Below are the code and all the weights of a small trained network. Each question names an input and a target symbol and asks about switching units off, where a switched-off unit gives its printed mean instead of its output.

import numpy as np


def w(rows, s, z=0):
    codes = np.array(rows[::2]) - 128.0
    scale = np.full(codes.shape[1], s)
    scale[-1] = z or s
    return codes * scale


def norm(h):
    return h / np.sqrt((h * h).mean(-1, keepdims=True) + 1e-5)


def f(y):
    return np.maximum(y, 0)


def softmax(a):
    e = np.exp(a - a.max(-1, keepdims=True))
    return e / e.sum(-1, keepdims=True)


def log_softmax(a):
    a = a - a.max(-1, keepdims=True)
    return a - np.log(np.exp(a).sum(-1, keepdims=True))


def net(x, mask):
    ids = ['αβδεζθλμτφψ'.index(c) for c in x.split()]
    T = len(ids)
    res = E[ids] + P[:T]
    r = norm(res)
    for j in range(3):
        rows = slice(2 * j, 2 * j + 2)
        q, k, v = (r @ M[0][rows].T for M in (Q, K, V))
        z = softmax(np.where(np.tri(T) > 0, q @ k.T / 2**0.5, -1e9)) @ v
        o = O[0][rows]
        res = res + np.where(mask[j], z, o[:, -1]) @ o[:, :-1]
    y = f(norm(res) @ A[0][:, :-1].T + A[0][:, -1])
    res = res + np.where(mask[3:11], y, B[0][:, -1]) @ B[0][:, :-1]
    return log_softmax(norm(res)[-1] @ U[:, :-1].T + U[:, -1])


Q, K, V, O, A, B = {}, {}, {}, {}, {}, {}
E = w([
[101,168,45,166,71,143],'α',
[135,68,126,13,120,125],'β',
[95,89,102,104,159,3],'δ',
[213,63,166,81,93,164],'ε',
[168,149,61,157,43,123],'ζ',
[58,83,122,216,162,95],'θ',
[54,94,127,64,164,170],'λ',
[158,209,98,104,158,60],'μ',
[112,184,155,189,179,189],'τ',
[215,65,150,160,111,56],'φ',
[146,142,131,33,170,68],'ψ',
],0.0045)
P = w([
[134,59,1,133,193,152],'0',
[109,134,74,150,139,127],'1',
[153,86,32,140,171,151],'2',
[92,139,113,137,112,117],'3',
[150,106,74,136,153,144],'4',
[91,142,135,131,101,118],'5',
[137,124,118,130,132,133],'6',
[90,150,156,121,90,115],'7',
[137,124,131,128,122,115],'8',
[93,158,181,121,80,117],'9',
[138,147,156,97,137,147],'10',
[95,173,207,111,78,106],'11',
[127,91,125,155,116,63],'12',
[87,170,202,112,68,98],'13',
],0.005)
Q[0] = w([
[204,138,64,112,252,209],'head 1',
[111,185,198,68,132,197],'head 1',
[224,132,64,71,214,99],'head 2',
[94,186,201,90,88,80],'head 2',
[151,179,58,97,97,174],'head 3',
[60,194,197,106,1,100],'head 3',
],0.0084)
K[0] = w([
[152,70,1,157,143,144],'head 1',
[72,125,101,183,40,87],'head 1',
[130,79,48,168,165,192],'head 2',
[63,146,219,145,56,127],'head 2',
[108,49,142,184,164,85],'head 3',
[77,143,217,134,64,88],'head 3',
],0.0085)
V[0] = w([
[112,3,98,103,51,101],'head 1',
[130,129,142,22,164,250],'head 1',
[6,131,131,189,105,198],'head 2',
[123,26,155,121,49,126],'head 2',
[136,67,174,170,245,53],'head 3',
[125,40,154,54,212,172],'head 3',
],0.0045)
O[0] = w([
[96,81,105,107,1,86,204],'head 1',
[103,162,200,77,88,214,61],'head 1',
[198,34,134,172,97,189,253],'head 2',
[49,105,141,161,59,128,130],'head 2',
[108,124,235,203,163,50,152],'head 3',
[102,152,237,110,69,140,97],'head 3',
],0.0052,0.0022)
A[0] = w([
[106,73,95,108,192,115,112],'neuron 1',
[17,212,92,255,114,200,137],'neuron 2',
[159,154,53,106,90,181,13],'neuron 3',
[94,83,170,49,102,186,5],'neuron 4',
[45,50,115,125,195,155,83],'neuron 5',
[248,177,126,100,65,76,103],'neuron 6',
[148,75,199,128,159,114,168],'neuron 7',
[136,120,134,195,93,162,123],'neuron 8',
],0.0051,0.0025)
B[0] = w([
[95,173,140,128,94,141,185],'neuron 1',
[144,32,124,31,216,129,254],'neuron 2',
[108,176,200,113,171,134,154],'neuron 3',
[194,168,90,180,178,87,166],'neuron 4',
[73,200,144,210,70,164,200],'neuron 5',
[180,255,153,156,77,150,176],'neuron 6',
[143,115,199,105,181,107,183],'neuron 7',
[162,92,117,145,107,185,198],'neuron 8',
],0.0046,0.0037)
U = w([
[123,254,108,153,213,98,108],'α',
[109,100,166,18,66,128,25],'β',
[103,200,190,37,177,97,117],'δ',
[172,157,25,154,80,191,185],'ε',
[102,88,143,201,141,103,200],'ζ',
[175,64,166,231,109,76,217],'θ',
[137,114,20,103,118,159,157],'λ',
[64,157,182,115,84,209,184],'μ',
[78,128,116,126,123,13,3],'τ',
[186,147,187,163,236,231,72],'φ',
[155,102,225,82,67,229,145],'ψ',
],0.0076,0.0029)

Each question gives the input, a string of symbols that net reads in full, and the target symbol t.
The units are the heads (2 rows each of Q, K, V and O) and the neurons (one row each of A and B). Each row of codes is followed by its name. A weight is (code - 128) times the scale printed after its matrix; where a second scale follows, it is the last column's (O, A, B and U).
mask holds one flag per unit, heads first, then neurons. A switched-off unit (its flag False) gives its mean, the last column of its rows in O or B, instead of its output. The means were averaged over made-up inputs and are rounded, as every weight is.
A unit's drop is (log p(t) with every unit on - log p(t) with that unit switched off) / (log p(t) with every unit on - log p(t) with every unit switched off).
The circuit of an input: a set's keep is (log p(t) with only the set's units on - log p(t) with every unit switched off) / (log p(t) with every unit on - log p(t) with every unit switched off). Starting from all 11 units, units are removed one at a time, each time the one whose removal leaves the highest keep (on an exact tie, the one counted first), for as long as the keep stays at least 0.8.
circuit, biggest first: the units of the circuit, biggest drop first
k most important neurons: the k neurons with the biggest drops, biggest first
heads that matter: for each layer, one digit per head in row order, 1 if its drop is at least 0.15 and else 0, layers parted by /
drop of u: that unit's drop, to one decimal
input δ θ ε θ β ζ θ β α ζ τ ε ζ, target φ: heads that matter : 100
input θ λ ψ, target δ: heads that matter : 001
input λ α β, target ψ: heads that matter : 101
input θ θ θ ψ θ α λ ε θ θ ζ α θ φ, target ε: circuit, biggest first : head 3
input β φ ψ, target δ: heads that matter : 011
input ψ λ β α φ μ ζ λ θ θ θ λ θ α, target ψ: circuit, biggest first : head 1; neuron 2
input ψ θ φ α θ λ τ θ τ θ ε θ φ α, target θ: heads that matter : 111
input φ α δ θ θ θ θ θ θ λ, target θ: circuit, biggest first : head 2; head 1
input τ λ λ ψ α θ θ λ θ τ τ τ, target φ: heads that matter : 110
input α θ ζ μ λ θ, target α: heads that matter : 110
input θ θ θ ψ, target θ: circuit, biggest first : head 3; head 2
input θ θ τ θ θ μ, target θ: heads that matter : 011
input τ θ θ δ α θ λ α μ θ θ θ θ β, target θ: heads that matter : 010
input λ τ μ ζ α α τ λ δ ζ α α, target λ: heads that matter : 001
input λ θ ζ φ α ζ α α α λ, target ε: circuit, biggest first : head 3; neuron 4
input θ θ α μ λ α λ ζ α θ, target λ: heads that matter : 001
input θ α μ, target α: circuit, biggest first : head 3; head 2; neuron 6
input ψ ε μ, target α: circuit, biggest first : head 2
input θ θ λ θ ζ ζ α α θ θ λ θ φ, target ψ: heads that matter : 100
input β λ δ θ β φ θ θ τ α λ φ ζ, target ψ: circuit, biggest first : head 1
input μ ζ τ β ζ θ ζ θ μ θ θ ψ, target θ: circuit, biggest first : head 2; head 1
input θ α θ τ τ, target θ: circuit, biggest first : head 3; head 1
input μ τ θ ψ θ β θ β τ α θ θ λ, target μ: 2 most important neurons : neuron 5; neuron 1
input λ θ θ ζ λ ζ θ θ β θ θ ε, target θ: heads that matter : 110
input β β θ θ ζ φ λ θ θ θ ζ, target θ: drop of head 3 : 0.8
input α α α ε θ, target ε: drop of neuron 8 : 0.0
input θ α θ θ θ τ θ α θ λ α, target θ: circuit, biggest first : head 3
